Below is a small trained network, with its code and all its weights. Each question gives an input and a class and asks what happens when units are switched off, that is, made to give their printed mean instead of their output.

import numpy as np


def w(rows, s, z=0):
    codes = np.array(rows[::2]) - 128.0
    scale = np.full(codes.shape[1], s)
    scale[-1] = z or s
    return codes * scale


def f(y):
    return np.maximum(y, 0)


def log_softmax(a):
    a = a - a.max(-1, keepdims=True)
    return a - np.log(np.exp(a).sum(-1, keepdims=True))


def net(x, mask):
    res = np.array(x, float).reshape(1, 4) / 4 @ E
    y = f(res @ A[0][:, :-1].T + A[0][:, -1])
    res = res + np.where(mask, y, B[0][:, -1]) @ B[0][:, :-1]
    return log_softmax(res[-1] @ U[:, :-1].T + U[:, -1])


A, B = {}, {}
E = w([
[37,68,113,168,189,143],'x0',
[105,92,1,125,57,111],'x1',
[110,160,102,136,96,251],'x2',
[117,249,119,227,97,56],'x3',
],0.01)
A[0] = w([
[45,88,114,159,193,110,120],'N0',
[118,211,113,180,104,89,87],'N1',
[216,200,107,62,125,149,66],'N2',
[77,146,8,94,58,142,149],'N3',
[135,191,82,118,143,194,42],'N4',
[88,142,106,133,158,157,105],'N5',
[168,138,134,77,72,108,87],'N6',
[125,153,126,139,112,191,38],'N7',
[104,193,194,178,149,136,151],'N8',
[179,153,123,171,109,121,143],'N9',
[130,91,135,69,114,159,3],'N10',
[141,139,149,128,156,163,70],'N11',
[154,67,92,105,115,10,134],'N12',
[124,120,108,150,20,228,116],'N13',
[118,136,56,185,77,81,175],'N14',
[192,122,151,100,88,95,102],'N15',
[4,96,138,149,150,120,108],'N16',
[139,145,108,77,77,117,55],'N17',
[150,138,183,107,222,77,127],'N18',
[221,127,140,104,46,123,91],'N19',
[156,81,187,75,107,156,125],'N20',
[198,43,158,112,100,181,2],'N21',
[90,125,156,163,99,181,91],'N22',
[174,160,222,141,126,178,37],'N23',
[162,39,73,46,154,123,13],'N24',
[142,81,99,134,107,79,86],'N25',
[135,166,125,118,85,203,15],'N26',
],0.012,0.0014)
B[0] = w([
[55,183,57,148,132,140,217],'N0',
[163,51,149,210,110,100,225],'N1',
[51,171,47,189,163,155,203],'N2',
[144,155,171,54,83,183,250],'N3',
[178,108,106,116,169,2,181],'N4',
[139,178,85,130,157,119,163],'N5',
[64,181,64,172,142,168,176],'N6',
[179,84,120,112,192,79,171],'N7',
[144,24,223,94,51,180,212],'N8',
[117,112,99,154,62,95,174],'N9',
[141,118,181,221,108,117,183],'N10',
[155,107,138,47,107,124,161],'N11',
[160,158,147,46,184,43,206],'N12',
[160,153,133,65,154,49,228],'N13',
[138,45,149,93,38,155,227],'N14',
[77,151,51,188,161,114,178],'N15',
[51,191,87,189,151,190,214],'N16',
[79,170,117,132,139,210,166],'N17',
[191,197,94,42,133,125,226],'N18',
[41,176,104,167,162,186,200],'N19',
[140,89,160,212,42,121,204],'N20',
[129,86,163,158,104,84,204],'N21',
[141,152,86,77,180,27,167],'N22',
[109,170,125,78,119,206,212],'N23',
[141,47,140,172,103,135,219],'N24',
[215,221,185,37,140,133,167],'N25',
[163,143,131,120,187,51,188],'N26',
],0.007,0.012)
U = w([
[19,188,9,234,166,125,169],'0',
[164,38,139,247,44,76,56],'1',
[208,166,83,98,224,6,21],'2',
[159,141,130,54,68,176,253],'3',
],0.011,0.0014)

Each question gives the input, the list of numbers given to net, and the class t.
The units are the neurons (one row each of A and B). Each row of codes is followed by its name. A weight is (code - 128) times the scale printed after its matrix; where a second scale follows, it is the last column's (A, B and U).
mask holds one flag per neuron, in row order. A switched-off neuron (its flag False) gives its mean, the last column of its row in B, instead of its output. The means were averaged over made-up inputs and are rounded, as every weight is.
A unit's drop is (log p(t) with every unit on - log p(t) with that unit switched off) / (log p(t) with every unit on - log p(t) with every unit switched off).
The circuit of an input: a set's keep is (log p(t) with only the set's units on - log p(t) with every unit switched off) / (log p(t) with every unit on - log p(t) with every unit switched off). Starting from the 12 units with the biggest drops (on a tie, the unit counted first), units are removed one at a time, each time the one whose removal leaves the highest keep (on an exact tie, the one counted first), for as long as the keep stays at least 0.8.
circuit, biggest first: the units of the circuit, biggest drop first
unit that matters most: the unit with the biggest drop
k most important neurons: the k neurons with the biggest drops, biggest first
drop when u is switched off: that unit's drop, to one decimal
input [-8,4,-2,-8], class 0: unit that matters most => N19
input [-2,-7,-4,5], class 3: circuit, biggest first => N8, N23
input [-2,6,6,0], class 2: 3 most important neurons => N13, N4, N26
input [-3,-7,5,7], class 1: 4 most important neurons => N8, N1, N3, N9
input [-8,2,8,3], class 0: 4 most important neurons => N2, N19, N6, N17
input [2,6,5,3], class 3: 3 most important neurons => N3, N14, N12
input [5,7,-2,1], class 3: 2 most important neurons => N3, N14
input [4,-7,-4,5], class 3: 2 most important neurons => N8, N18
input [-8,-8,1,6], class 0: 3 most important neurons => N2, N15, N19
input [-1,-3,-1,4], class 1: 2 most important neurons => N3, N1
input [8,-7,-5,-5], class 0: 2 most important neurons => N0, N16
input [-2,6,-4,0], class 3: 2 most important neurons => N14, N3
input [-2,-6,-4,4], class 3: 2 most important neurons => N8, N18
input [-5,-4,1,3], class 0: circuit, biggest first => N2
input [-6,0,8,-5], class 2: 3 most important neurons => N13, N26, N4
input [3,-8,4,5], class 3: 2 most important neurons => N8, N23
input [4,8,-6,-5], class 3: 2 most important neurons => N25, N3
input [-2,-3,-4,6], class 1: drop when N1 is switched off => 0.2
input [-7,-5,-5,-2], class 0: drop when N2 is switched off => 0.0
input [-3,-7,1,7], class 1: circuit, biggest first => N1
input [4,0,-1,5], class 1: drop when N19 is switched off => 0.2
input [-6,3,8,-3], class 2: drop when N26 is switched off => 0.1
